Below is a small trained network, with its code and all its weights. Each question gives an input and a class and asks what happens when units are switched off, that is, made to give their printed mean instead of their output.

import numpy as np


def w(rows, s, z=0):
    codes = np.array(rows[::2]) - 128.0
    scale = np.full(codes.shape[1], s)
    scale[-1] = z or s
    return codes * scale


def norm(h):
    return h / np.sqrt((h * h).mean(-1, keepdims=True) + 1e-5)


def f(y):
    return np.maximum(y, 0)


def log_softmax(a):
    a = a - a.max(-1, keepdims=True)
    return a - np.log(np.exp(a).sum(-1, keepdims=True))


def net(x, mask):
    res = np.array(x, float).reshape(1, 2) / 4 @ E
    u = 0
    for l in range(4):
        y = f(norm(res) @ A[l][:, :-1].T + A[l][:, -1])
        res = res + np.where(mask[u : u + 5], y, B[l][:, -1]) @ B[l][:, :-1]
        u += 5
    return log_softmax(norm(res)[-1] @ U[:, :-1].T + U[:, -1])


A, B = {}, {}
E = w([
[123,116,194,190,169,8,98,112],'x0',
[121,106,201,183,117,195,120,182],'x1',
],0.011)
A[0] = w([
[71,191,148,115,8,244,11,172,115],'0.n0',
[199,49,25,45,243,70,126,51,2],'0.n1',
[151,138,63,33,135,191,170,3,141],'0.n2',
[117,76,207,242,200,79,152,133,169],'0.n3',
[204,205,137,104,109,93,88,75,118],'0.n4',
],0.004,0.0027)
B[0] = w([
[106,126,82,60,245,62,99,99,231],'0.n0',
[52,241,57,170,1,88,68,80,218],'0.n1',
[120,36,112,240,168,51,184,240,246],'0.n2',
[189,143,44,83,104,211,196,83,255],'0.n3',
[125,91,89,156,60,126,147,97,175],'0.n4',
],0.0059,0.0046)
A[1] = w([
[115,157,159,201,96,139,111,81,7],'1.n0',
[170,165,131,84,69,176,124,60,41],'1.n1',
[167,103,213,129,160,44,109,121,53],'1.n2',
[117,134,251,159,98,207,75,159,172],'1.n3',
[99,96,165,127,223,121,94,146,191],'1.n4',
],0.013,0.0017)
B[1] = w([
[170,58,147,123,184,164,107,206,184],'1.n0',
[143,165,191,148,139,90,112,238,152],'1.n1',
[123,66,154,113,215,216,127,101,215],'1.n2',
[54,150,1,196,23,41,152,59,254],'1.n3',
[169,155,118,170,107,74,101,146,200],'1.n4',
],0.0089,0.0072)
A[2] = w([
[144,166,150,152,140,97,106,124,226],'2.n0',
[104,110,106,96,109,235,145,174,95],'2.n1',
[129,139,160,151,69,154,115,196,89],'2.n2',
[145,94,150,207,107,89,92,251,2],'2.n3',
[132,107,112,116,149,228,103,143,137],'2.n4',
],0.013,0.0016)
B[2] = w([
[132,51,36,94,93,164,180,193,188],'2.n0',
[124,81,203,145,226,96,102,54,245],'2.n1',
[176,194,31,187,140,119,160,129,163],'2.n2',
[191,213,185,10,122,114,172,163,253],'2.n3',
[150,83,122,137,195,161,48,107,218],'2.n4',
],0.011,0.006)
A[3] = w([
[73,177,26,135,75,130,38,98,178],'3.n0',
[129,94,117,40,125,98,125,104,60],'3.n1',
[114,22,179,66,165,162,37,178,44],'3.n2',
[195,20,183,169,238,202,117,146,2],'3.n3',
[244,150,151,147,214,134,52,177,100],'3.n4',
],0.011,0.0017)
B[3] = w([
[122,64,115,160,111,91,129,74,225],'3.n0',
[130,191,165,199,55,176,132,185,171],'3.n1',
[158,110,151,154,137,110,179,86,194],'3.n2',
[105,76,185,45,251,249,167,111,254],'3.n3',
[133,84,85,207,110,170,168,155,205],'3.n4',
],0.012)
U = w([
[73,59,28,208,36,19,187,69,221],'0',
[96,33,167,125,233,201,204,87,218],'1',
[197,218,126,82,51,104,249,254,119],'2',
[82,132,164,116,121,62,66,155,22],'3',
[76,188,181,75,82,133,116,117,3],'4',
],0.0085,0.0032)

Each question gives the input, the list of numbers given to net, and the class t.
The units are the neurons (one row each of A and B). Each row of codes is followed by its name. A weight is (code - 128) times the scale printed after its matrix; where a second scale follows, it is the last column's (A, B and U).
mask holds one flag per neuron, layer by layer. A switched-off neuron (its flag False) gives its mean, the last column of its row in B, instead of its output. The means were averaged over made-up inputs and are rounded, as every weight is.
A unit's drop is (log p(t) with every unit on - log p(t) with that unit switched off) / (log p(t) with every unit on - log p(t) with every unit switched off).
most important unit: the unit with the biggest drop
k most important neurons: the k neurons with the biggest drops, biggest first
top k neurons in layer l: the k neurons of layer l with the biggest drops, biggest first
drop of u: that unit's drop, to one decimal
input [0,-1], class 2: most important unit -> 2.n3
input [6,7], class 0: 2 most important neurons -> [1.n3, 3.n3]
input [-4,4], class 0: top 2 neurons in layer 1 -> [1.n2, 1.n4]
input [6,-7], class 0: 2 most important neurons -> [3.n3, 2.n3]
input [-2,-3], class 2: 2 most important neurons -> [1.n3, 0.n3]
input [2,0], class 2: 2 most important neurons -> [0.n3, 0.n2]
input [-3,3], class 2: top 2 neurons in layer 1 -> [1.n4, 1.n2]
input [-3,-1], class 2: 2 most important neurons -> [0.n2, 0.n3]
input [2,3], class 2: 3 most important neurons -> [0.n3, 1.n1, 2.n3]
input [-1,2], class 2: 2 most important neurons -> [0.n0, 1.n4]
input [-3,0], class 2: top 2 neurons in layer 1 -> [1.n2, 1.n4]
input [1,-3], class 2: top 2 neurons in layer 1 -> [1.n3, 1.n0]
input [0,3], class 2: top 2 neurons in layer 1 -> [1.n4, 1.n2]
input [5,8], class 0: most important neuron -> [1.n3]
input [-3,-2], class 2: top 2 neurons in layer 1 -> [1.n2, 1.n3]
input [2,5], class 0: drop of 1.n3 -> 1.3
input [1,6], class 0: drop of 1.n3 -> 1.2
input [2,7], class 0: drop of 1.n3 -> 1.3
